Below is a small trained network, with its code and all its weights. Each question gives an input and a target symbol and asks what happens when units are switched off, that is, made to give their printed mean instead of their output.

import numpy as np


def w(rows, s, z=0):
    codes = np.array(rows[::2]) - 128.0
    scale = np.full(codes.shape[1], s)
    scale[-1] = z or s
    return codes * scale


def norm(h):
    return h / np.sqrt((h * h).mean(-1, keepdims=True) + 1e-5)


def f(y):
    return y / 2 * (1 + np.tanh(0.7978845608 * (y + 0.044715 * y**3)))


def softmax(a):
    e = np.exp(a - a.max(-1, keepdims=True))
    return e / e.sum(-1, keepdims=True)


def log_softmax(a):
    a = a - a.max(-1, keepdims=True)
    return a - np.log(np.exp(a).sum(-1, keepdims=True))


def net(x, mask):
    ids = ['ΘΞαδηλμστψ'.index(c) for c in x.split()]
    T = len(ids)
    res = E[ids] + P[:T]
    u = 0
    for l in range(3):
        r = norm(res)
        for j in range(3):
            rows = slice(2 * j, 2 * j + 2)
            q, k, v = (r @ M[l][rows].T for M in (Q, K, V))
            z = softmax(np.where(np.tri(T) > 0, q @ k.T / 2**0.5, -1e9)) @ v
            o = O[l][rows]
            res = res + np.where(mask[u + j], z, o[:, -1]) @ o[:, :-1]
        u += 3
        y = f(norm(res) @ A[l][:, :-1].T + A[l][:, -1])
        res = res + np.where(mask[u : u + 4], y, B[l][:, -1]) @ B[l][:, :-1]
        u += 4
    return log_softmax(norm(res)[-1] @ U[:, :-1].T + U[:, -1])


Q, K, V, O, A, B = {}, {}, {}, {}, {}, {}
E = w([
[102,113,163,110,110,153,124,104,147,158],'Θ',
[122,142,131,137,98,110,124,76,147,117],'Ξ',
[149,116,99,131,129,159,136,108,160,152],'α',
[121,129,101,145,142,106,78,143,137,133],'δ',
[93,160,124,141,124,138,128,114,142,108],'η',
[111,127,141,112,111,117,119,136,144,83],'λ',
[153,122,103,115,111,110,130,101,145,93],'μ',
[130,132,124,111,104,158,156,126,153,103],'σ',
[131,145,84,142,122,140,140,121,139,99],'τ',
[176,139,210,210,250,90,184,168,68,112],'ψ',
],0.018)
P = w([
[169,166,168,124,168,130,117,139,195,117],'0',
[103,53,133,149,144,74,193,141,102,152],'1',
[107,83,132,135,125,82,167,161,161,138],'2',
[153,163,155,98,240,183,78,88,123,74],'3',
[132,159,136,104,137,141,89,159,157,111],'4',
[53,71,118,141,152,46,227,179,140,162],'5',
[70,109,115,123,97,77,153,185,174,157],'6',
[116,159,131,94,175,234,24,86,97,51],'7',
[82,144,113,97,88,164,62,139,146,109],'8',
[2,78,110,137,122,47,247,176,142,191],'9',
[41,134,97,106,90,102,150,161,177,155],'10',
],0.0079)
Q[0] = w([
[46,128,154,104,134,144,129,180,133,80],'0.h1',
[193,124,130,168,107,123,144,93,94,164],'0.h1',
[168,44,156,85,101,91,137,171,104,147],'0.h2',
[59,163,114,232,115,123,138,147,145,132],'0.h2',
[111,53,158,187,158,58,236,166,109,144],'0.h3',
[55,123,57,121,1,67,146,172,228,189],'0.h3',
],0.0085)
K[0] = w([
[166,157,183,143,158,148,149,172,54,155],'0.h1',
[146,122,102,132,111,110,125,82,212,115],'0.h1',
[89,84,112,99,128,184,52,82,166,82],'0.h2',
[155,169,189,185,131,164,146,160,52,139],'0.h2',
[204,142,184,161,185,233,69,69,39,54],'0.h3',
[85,136,71,65,63,194,1,93,213,93],'0.h3',
],0.0072)
V[0] = w([
[168,131,198,173,187,108,134,140,98,110],'0.h1',
[254,149,214,233,160,110,196,151,98,137],'0.h1',
[61,62,126,72,136,146,87,120,176,115],'0.h2',
[194,113,233,178,234,124,153,135,101,93],'0.h2',
[75,221,43,187,116,147,154,99,96,129],'0.h3',
[207,123,128,93,45,134,179,47,101,131],'0.h3',
],0.0046)
O[0] = w([
[80,183,48,69,130,155,163,80,16,129,177],'0.h1',
[21,226,59,82,209,151,106,146,37,139,189],'0.h1',
[169,103,158,9,86,108,183,102,162,137,173],'0.h2',
[117,42,144,230,110,176,153,21,1,62,251],'0.h2',
[214,186,146,232,33,119,124,172,77,162,133],'0.h3',
[49,70,115,250,139,188,111,138,211,75,98],'0.h3',
],0.0046,0.0019)
A[0] = w([
[104,25,119,161,105,64,181,128,82,155,139],'0.n1',
[206,68,254,149,94,151,177,111,160,111,253],'0.n2',
[194,72,177,153,115,157,48,65,108,102,102],'0.n3',
[65,147,49,81,83,113,114,134,185,144,120],'0.n4',
],0.0049,0.0021)
B[0] = w([
[78,249,84,105,208,135,131,70,189,132,202],'0.n1',
[85,211,74,231,174,128,99,196,78,135,255],'0.n2',
[91,253,75,109,169,156,142,91,161,87,148],'0.n3',
[192,56,217,118,134,127,134,63,115,127,218],'0.n4',
],0.005,0.0035)
Q[1] = w([
[159,60,181,131,11,87,127,159,192,165],'1.h1',
[186,169,149,87,108,245,2,108,131,69],'1.h1',
[123,49,138,149,39,35,189,160,174,166],'1.h2',
[67,130,86,164,213,60,236,130,94,172],'1.h2',
[118,115,205,136,186,57,55,202,58,117],'1.h3',
[149,151,149,103,195,170,144,185,94,175],'1.h3',
],0.0088)
K[1] = w([
[171,103,153,102,16,128,87,133,211,147],'1.h1',
[104,77,159,170,148,2,254,168,162,187],'1.h1',
[166,120,140,82,20,195,31,123,175,114],'1.h2',
[134,196,95,123,196,209,68,91,73,76],'1.h2',
[76,196,21,81,79,173,86,115,183,105],'1.h3',
[80,126,99,124,128,65,109,115,119,156],'1.h3',
],0.0097)
V[1] = w([
[160,81,27,88,130,156,69,217,105,82],'1.h1',
[141,149,77,134,110,52,125,98,120,2],'1.h1',
[53,171,227,104,88,71,104,158,139,76],'1.h2',
[143,124,81,144,166,43,23,66,156,172],'1.h2',
[43,114,64,117,56,97,117,104,152,176],'1.h3',
[104,134,166,161,216,85,129,139,88,135],'1.h3',
],0.0073)
O[1] = w([
[174,174,110,52,110,208,39,101,99,91,21],'1.h1',
[182,88,197,200,173,164,46,108,109,107,253],'1.h1',
[159,129,144,156,254,88,144,63,136,113,168],'1.h2',
[156,86,198,142,62,47,135,127,113,26,149],'1.h2',
[95,108,146,132,168,52,90,139,103,71,25],'1.h3',
[205,143,115,91,49,126,126,73,178,164,243],'1.h3',
],0.0081,0.0034)
A[1] = w([
[195,234,67,79,108,174,194,55,113,82,3],'1.n1',
[177,189,89,216,123,190,57,193,100,95,208],'1.n2',
[92,154,149,101,155,162,148,155,11,60,19],'1.n3',
[55,122,99,92,1,175,152,121,159,133,70],'1.n4',
],0.0065,0.0038)
B[1] = w([
[123,58,182,192,63,91,175,176,179,116,204],'1.n1',
[57,52,125,105,92,38,125,131,105,255,254],'1.n2',
[133,199,27,112,147,67,161,132,141,78,139],'1.n3',
[111,133,219,161,190,207,138,156,112,80,252],'1.n4',
],0.0089,0.0035)
Q[2] = w([
[169,104,43,149,42,187,148,141,158,95],'2.h1',
[155,121,201,106,122,93,176,140,150,108],'2.h1',
[105,154,143,151,64,159,148,1,162,147],'2.h2',
[147,106,154,193,111,203,174,99,137,147],'2.h2',
[219,18,135,153,204,130,168,229,107,105],'2.h3',
[189,87,100,141,142,105,205,166,112,168],'2.h3',
],0.0083)
K[2] = w([
[139,129,159,121,161,192,140,254,33,139],'2.h1',
[176,88,131,118,104,94,214,147,146,64],'2.h1',
[204,123,242,164,98,153,125,139,248,206],'2.h2',
[130,181,230,162,108,120,111,53,166,162],'2.h2',
[111,176,126,141,39,171,97,35,241,146],'2.h3',
[169,101,164,137,84,178,161,108,199,179],'2.h3',
],0.007)
V[2] = w([
[146,145,173,128,123,130,166,97,82,230],'2.h1',
[90,176,121,88,177,34,58,108,145,101],'2.h1',
[184,2,182,119,189,148,169,245,144,174],'2.h2',
[58,166,94,119,186,99,99,112,46,116],'2.h2',
[82,181,130,123,192,96,72,145,54,109],'2.h3',
[78,194,78,148,168,91,75,173,56,129],'2.h3',
],0.0056)
O[2] = w([
[164,162,85,83,172,52,40,164,167,57,212],'2.h1',
[173,122,18,105,100,153,185,136,39,180,122],'2.h1',
[160,227,115,51,19,254,99,95,72,137,255],'2.h2',
[17,70,95,113,165,47,80,205,93,135,18],'2.h2',
[178,130,198,170,119,134,229,100,186,190,105],'2.h3',
[220,109,179,184,136,153,202,31,174,211,67],'2.h3',
],0.0049,0.0026)
A[2] = w([
[210,153,114,147,205,87,130,88,97,174,78],'2.n1',
[221,254,161,189,173,77,163,214,92,204,3],'2.n2',
[85,46,137,188,56,192,20,42,94,88,28],'2.n3',
[123,186,7,142,136,214,72,120,196,187,27],'2.n4',
],0.0073,0.0068)
B[2] = w([
[91,151,217,65,88,178,163,174,79,178,247],'2.n1',
[184,152,138,128,95,104,241,240,112,188,166],'2.n2',
[163,45,26,111,145,201,255,163,77,119,232],'2.n3',
[227,161,30,139,184,174,71,189,166,126,251],'2.n4',
],0.0095,0.002)
U = w([
[82,129,106,58,146,87,189,108,209,122,100],'Θ',
[121,116,172,254,140,102,116,122,174,112,114],'Ξ',
[39,153,161,130,79,187,113,175,140,81,158],'α',
[175,158,131,72,71,76,111,106,117,77,194],'δ',
[174,191,162,148,119,109,193,195,99,175,98],'η',
[121,120,200,64,191,165,113,71,121,159,72],'λ',
[132,36,94,123,133,183,159,134,92,112,68],'μ',
[155,184,78,161,151,158,80,162,165,142,254],'σ',
[72,93,140,135,66,113,62,126,112,197,159],'τ',
[104,188,108,162,120,148,137,85,80,127,68],'ψ',
],0.0066,0.0022)

Each question gives the input, a string of symbols that net reads in full, and the target symbol t.
The units are the heads (2 rows each of Q, K, V and O) and the neurons (one row each of A and B). Each row of codes is followed by its name. A weight is (code - 128) times the scale printed after its matrix; where a second scale follows, it is the last column's (O, A, B and U).
mask holds one flag per unit, layer by layer, with each layer's heads first. A switched-off unit (its flag False) gives its mean, the last column of its rows in O or B, instead of its output. The means were averaged over made-up inputs and are rounded, as every weight is.
A unit's drop is (log p(t) with every unit on - log p(t) with that unit switched off) / (log p(t) with every unit on - log p(t) with every unit switched off).
top k neurons: the k neurons with the biggest drops, biggest first
k most important neurons of layer l: the k neurons of layer l with the biggest drops, biggest first
heads that matter: for each layer, one digit per head in row order, 1 if its drop is at least 0.15 and else 0, layers parted by /
input δ Θ ψ λ, target Θ: heads that matter	100 / 000 / 010
input η Ξ σ Θ Ξ μ σ μ η Θ, target μ: top 2 neurons	[2.n3; 0.n1]
input δ δ μ τ μ, target μ: heads that matter	000 / 100 / 000
input α η Θ Ξ δ η λ δ α Ξ α, target α: heads that matter	010 / 110 / 000
input λ λ τ α μ, target τ: top 2 neurons	[1.n2; 0.n2]
input μ α τ Ξ Ξ μ σ σ, target μ: heads that matter	000 / 000 / 000
input α Θ η, target α: top neuron	[1.n4]
input Θ δ Θ, target Θ: heads that matter	000 / 100 / 000
input σ η Ξ ψ τ, target μ: top 4 neurons	[1.n1; 2.n3; 0.n2; 1.n4]
input σ δ α τ τ η σ λ Ξ, target σ: 2 most important neurons of layer 0	[0.n1; 0.n3]
input τ τ Ξ α σ, target Ξ: heads that matter	010 / 100 / 000
input ψ Ξ σ τ η, target ψ: top 2 neurons	[1.n3; 1.n1]
input τ Ξ σ μ τ λ α, target τ: heads that matter	001 / 101 / 000
input λ Ξ Ξ τ α Ξ, target τ: top neuron	[1.n2]
input δ λ μ Ξ η σ Ξ, target η: top 2 neurons	[2.n2; 0.n2]
input τ μ Ξ Ξ λ Ξ Ξ Θ, target Ξ: heads that matter	000 / 100 / 000
input α μ δ τ δ Ξ σ η α δ Ξ, target α: heads that matter	010 / 110 / 000
input Ξ τ μ λ Ξ η λ μ, target η: heads that matter	001 / 100 / 000
input α Ξ δ, target α: heads that matter	000 / 110 / 000
input η Ξ Ξ, target η: heads that matter	001 / 000 / 000
input Ξ α τ μ Θ Ξ Ξ Ξ δ μ, target Ξ: top neuron	[0.n1]
input σ Ξ σ α Ξ λ τ Θ τ η, target Θ: heads that matter	110 / 110 / 000
input λ λ α λ σ η Ξ σ δ Ξ, target σ: top 2 neurons	[2.n4; 0.n1]
input σ σ λ α σ ψ η Θ δ σ τ, target μ: top 4 neurons	[1.n1; 2.n3; 1.n4; 0.n3]
input α λ δ δ, target λ: top 2 neurons	[2.n1; 0.n1]
input α λ λ, target α: top 2 neurons	[0.n2; 1.n4]
input Ξ μ Ξ μ τ, target Ξ: top neuron	[0.n1]
input Ξ μ σ σ λ, target σ: heads that matter	010 / 010 / 000
input η η δ α Θ λ τ Θ α σ μ, target α: top 2 neurons	[1.n4; 0.n1]
